Below are the code and all the weights of a small trained network. Each question names an input and a class and asks about switching units off, where a switched-off unit gives its printed mean instead of its output.

import numpy as np


def w(rows, s, z=0):
    codes = np.array(rows[::2]) - 128.0
    scale = np.full(codes.shape[1], s)
    scale[-1] = z or s
    return codes * scale


def f(y):
    return y / 2 * (1 + np.tanh(0.7978845608 * (y + 0.044715 * y**3)))


def log_softmax(a):
    a = a - a.max(-1, keepdims=True)
    return a - np.log(np.exp(a).sum(-1, keepdims=True))


def net(x, mask):
    res = np.array(x, float).reshape(1, 5) / 4 @ E
    y = f(res @ A[0][:, :-1].T + A[0][:, -1])
    res = res + np.where(mask, y, B[0][:, -1]) @ B[0][:, :-1]
    return log_softmax(res[-1] @ U[:, :-1].T + U[:, -1])


A, B = {}, {}
E = w([
[88,92,6,143,82,183],'x0',
[137,127,122,112,153,172],'x1',
[202,116,163,223,70,189],'x2',
[117,144,132,118,108,132],'x3',
[125,131,127,133,128,124],'x4',
],0.016)
A[0] = w([
[116,126,91,197,99,182,141],'N1',
[155,172,174,164,145,160,147],'N2',
[236,137,141,195,64,171,138],'N3',
[139,119,207,168,116,154,141],'N4',
[144,193,248,107,174,113,244],'N5',
[154,106,83,197,95,162,108],'N6',
],0.013,0.011)
B[0] = w([
[85,188,87,136,78,172,181],'N1',
[140,165,166,196,167,76,173],'N2',
[138,211,178,254,84,174,214],'N3',
[187,190,219,210,151,153,180],'N4',
[228,126,137,108,178,41,252],'N5',
[132,165,89,125,63,155,177],'N6',
],0.012,0.025)
U = w([
[178,137,120,72,212,75,212],'0',
[125,143,133,107,142,153,44],'1',
[171,164,195,168,169,136,113],'2',
[122,130,137,103,117,145,46],'3',
[112,121,144,113,138,155,42],'4',
[2,117,2,66,150,135,255],'5',
[107,105,179,96,131,175,56],'6',
[119,170,98,154,91,179,161],'7',
],0.014,0.0061)

Each question gives the input, the list of numbers given to net, and the class t.
The units are the neurons (one row each of A and B). Each row of codes is followed by its name. A weight is (code - 128) times the scale printed after its matrix; where a second scale follows, it is the last column's (A, B and U).
mask holds one flag per neuron, in row order. A switched-off neuron (its flag False) gives its mean, the last column of its row in B, instead of its output. The means were averaged over made-up inputs and are rounded, as every weight is.
A unit's drop is (log p(t) with every unit on - log p(t) with that unit switched off) / (log p(t) with every unit on - log p(t) with every unit switched off).
The circuit of an input: a set's keep is (log p(t) with only the set's units on - log p(t) with every unit switched off) / (log p(t) with every unit on - log p(t) with every unit switched off). Starting from all 6 units, units are removed one at a time, each time the one whose removal leaves the highest keep (on an exact tie, the one counted first), for as long as the keep stays at least 0.8.
units of the circuit, in order: the units of the circuit, biggest drop first
k most important neurons: the k neurons with the biggest drops, biggest first
drop when u is switched off: that unit's drop, to one decimal
input [3,3,-4,-4,4], class 5: units of the circuit, in order => (N5; N3)
input [0,4,-3,-4,-1], class 0: units of the circuit, in order => (N3)
input [3,-4,-3,-7,-5], class 5: 2 most important neurons => (N5; N3)
input [7,-7,-1,5,8], class 5: units of the circuit, in order => (N3; N4)
input [4,3,-2,-2,-3], class 5: units of the circuit, in order => (N3; N5)
input [0,6,0,-8,-5], class 0: 2 most important neurons => (N3; N4)
input [-5,-7,0,4,6], class 0: 2 most important neurons => (N3; N5)
input [1,-2,-6,4,-2], class 5: 3 most important neurons => (N5; N4; N3)
input [7,-7,-2,-5,-1], class 5: drop when N3 is switched off => 0.2
input [1,-2,1,6,4], class 7: drop when N5 is switched off => 0.6
input [6,-7,-6,3,7], class 5: drop when N5 is switched off => 0.1
